Below is a small trained network, with its code and all its weights. Each question gives an input and a class and asks what happens when units are switched off, that is, made to give their printed mean instead of their output.

import numpy as np


def w(rows, s, z=0):
    codes = np.array(rows[::2]) - 128.0
    scale = np.full(codes.shape[1], s)
    scale[-1] = z or s
    return codes * scale


def norm(h):
    return h / np.sqrt((h * h).mean(-1, keepdims=True) + 1e-5)


def f(y):
    return np.maximum(y, 0)


def log_softmax(a):
    a = a - a.max(-1, keepdims=True)
    return a - np.log(np.exp(a).sum(-1, keepdims=True))


def net(x, mask):
    res = np.array(x, float).reshape(1, 6) / 4 @ E
    u = 0
    for l in range(2):
        y = f(norm(res) @ A[l][:, :-1].T + A[l][:, -1])
        res = res + np.where(mask[u : u + 8], y, B[l][:, -1]) @ B[l][:, :-1]
        u += 8
    return log_softmax(norm(res)[-1] @ U[:, :-1].T + U[:, -1])


A, B = {}, {}
E = w([
[2,95,172,194,84,111,48,181,101],'x0',
[114,188,226,171,56,191,175,6,129],'x1',
[180,86,50,240,161,150,20,36,127],'x2',
[120,113,150,225,160,92,213,161,139],'x3',
[93,89,70,122,62,91,205,141,127],'x4',
[130,76,155,118,132,132,163,132,171],'x5',
],0.0049)
A[0] = w([
[135,156,217,123,217,165,112,147,106,66],'L0N1',
[162,161,149,124,125,166,45,158,123,184],'L0N2',
[83,162,176,160,95,171,184,55,102,19],'L0N3',
[77,141,144,37,110,196,139,160,126,169],'L0N4',
[2,107,143,151,114,155,76,157,122,53],'L0N5',
[103,193,87,142,116,105,131,100,45,145],'L0N6',
[84,85,62,109,25,60,193,93,79,59],'L0N7',
[122,89,97,139,156,114,133,179,63,5],'L0N8',
],0.0091,0.0016)
B[0] = w([
[71,141,114,166,56,46,133,163,234,193],'L0N1',
[128,116,156,167,124,52,167,4,140,202],'L0N2',
[220,74,164,69,124,179,87,213,154,236],'L0N3',
[92,117,62,145,74,125,95,100,70,255],'L0N4',
[206,206,72,75,193,196,194,74,148,235],'L0N5',
[114,58,225,113,96,126,254,105,207,172],'L0N6',
[113,134,115,158,136,74,59,94,207,240],'L0N7',
[175,110,252,100,158,86,154,79,121,187],'L0N8',
],0.0071,0.0059)
A[1] = w([
[173,136,60,204,171,151,108,106,141,117],'L1N1',
[47,176,137,145,88,114,139,210,64,193],'L1N2',
[158,111,193,210,140,112,189,196,103,89],'L1N3',
[120,189,157,179,188,182,110,88,43,116],'L1N4',
[175,162,118,118,154,161,214,86,188,247],'L1N5',
[128,91,102,222,116,181,102,39,49,228],'L1N6',
[135,92,149,55,253,8,43,202,15,110],'L1N7',
[84,94,134,159,166,189,109,127,114,187],'L1N8',
],0.007,0.0014)
B[1] = w([
[91,154,149,115,43,132,178,154,122,192],'L1N1',
[172,95,112,165,52,121,112,254,118,153],'L1N2',
[48,72,136,45,66,118,96,67,88,164],'L1N3',
[177,129,118,64,160,89,181,189,181,141],'L1N4',
[67,150,107,103,218,95,131,161,98,253],'L1N5',
[122,95,103,124,74,126,109,214,69,182],'L1N6',
[144,112,182,135,116,230,147,124,149,199],'L1N7',
[144,142,55,60,122,139,168,88,165,136],'L1N8',
],0.01,0.007)
U = w([
[200,83,203,108,159,206,143,127,175,137],'0',
[158,211,70,107,211,153,176,164,156,150],'1',
[148,108,127,140,77,118,139,174,91,144],'2',
[137,142,114,164,153,79,112,102,246,117],'3',
[125,117,135,107,153,117,152,109,150,140],'4',
[105,82,148,96,134,116,114,85,91,128],'5',
[101,127,132,185,184,164,91,109,94,2],'6',
],0.012,0.0048)

Each question gives the input, the list of numbers given to net, and the class t.
The units are the neurons (one row each of A and B). Each row of codes is followed by its name. A weight is (code - 128) times the scale printed after its matrix; where a second scale follows, it is the last column's (A, B and U).
mask holds one flag per neuron, layer by layer. A switched-off neuron (its flag False) gives its mean, the last column of its row in B, instead of its output. The means were averaged over made-up inputs and are rounded, as every weight is.
A unit's drop is (log p(t) with every unit on - log p(t) with that unit switched off) / (log p(t) with every unit on - log p(t) with every unit switched off).
The circuit of an input: a set's keep is (log p(t) with only the set's units on - log p(t) with every unit switched off) / (log p(t) with every unit on - log p(t) with every unit switched off). Starting from the 12 units with the biggest drops (on a tie, the unit counted first), units are removed one at a time, each time the one whose removal leaves the highest keep (on an exact tie, the one counted first), for as long as the keep stays at least 0.8.
units of the circuit, in order: the units of the circuit, biggest drop first
most important unit: the unit with the biggest drop
top k neurons in layer l: the k neurons of layer l with the biggest drops, biggest first
drop when u is switched off: that unit's drop, to one decimal
input [7,-6,1,6,-6,-6], class 1: top 2 neurons in layer 0 -> L0N5, L0N3
input [4,-8,3,8,2,0], class 0: units of the circuit, in order -> L1N7, L0N8
input [-3,-2,3,-5,-4,3], class 5: most important unit -> L0N5
input [-7,6,-3,-7,-8,0], class 3: units of the circuit, in order -> L0N1, L0N2
input [4,-5,-5,-5,4,-2], class 0: top 4 neurons in layer 0 -> L0N8, L0N1, L0N2, L0N6
input [2,-6,-3,7,6,0], class 5: top 3 neurons in layer 0 -> L0N8, L0N3, L0N1
input [0,-8,8,-8,7,3], class 0: units of the circuit, in order -> L1N7, L0N4, L0N8
input [-8,0,7,0,-8,8], class 1: top 2 neurons in layer 0 -> L0N7, L0N4
input [-5,-5,-4,2,1,-1], class 0: units of the circuit, in order -> L1N7, L0N5, L0N1
input [-6,-6,1,-7,8,4], class 3: units of the circuit, in order -> L0N7, L1N6
input [0,-5,-8,-3,4,7], class 2: units of the circuit, in order -> L0N4, L1N2, L0N5
input [-4,2,2,5,-6,-8], class 4: top 2 neurons in layer 0 -> L0N7, L0N6
input [-1,-4,3,7,-4,4], class 5: units of the circuit, in order -> L1N3, L0N7
input [4,3,4,2,8,-3], class 3: units of the circuit, in order -> L0N7
input [-2,4,-4,7,4,-6], class 5: top 2 neurons in layer 1 -> L1N3, L1N7
input [0,1,-8,1,-6,-2], class 2: units of the circuit, in order -> L1N2, L0N4
input [3,-3,-6,5,-6,5], class 2: top 3 neurons in layer 1 -> L1N2, L1N3, L1N5
input [8,-4,7,7,2,-3], class 1: top 2 neurons in layer 1 -> L1N4, L1N8
input [7,7,-2,-5,7,-7], class 0: top 2 neurons in layer 0 -> L0N3, L0N6
input [-7,3,-6,3,-8,8], class 3: units of the circuit, in order -> L0N1
input [3,4,0,3,-7,-4], class 3: top 2 neurons in layer 0 -> L0N1, L0N2
input [6,2,-4,-3,-7,-1], class 3: top 3 neurons in layer 0 -> L0N1, L0N2, L0N4
input [-2,6,7,1,-8,7], class 3: top 4 neurons in layer 0 -> L0N1, L0N4, L0N2, L0N8
input [-4,-5,2,6,-3,-4], class 5: units of the circuit, in order -> L1N3, L0N5
input [-1,7,-8,7,-5,6], class 2: top 3 neurons in layer 1 -> L1N2, L1N7, L1N3
input [2,-7,4,5,-6,-3], class 0: drop when L0N7 is switched off -> 0.1
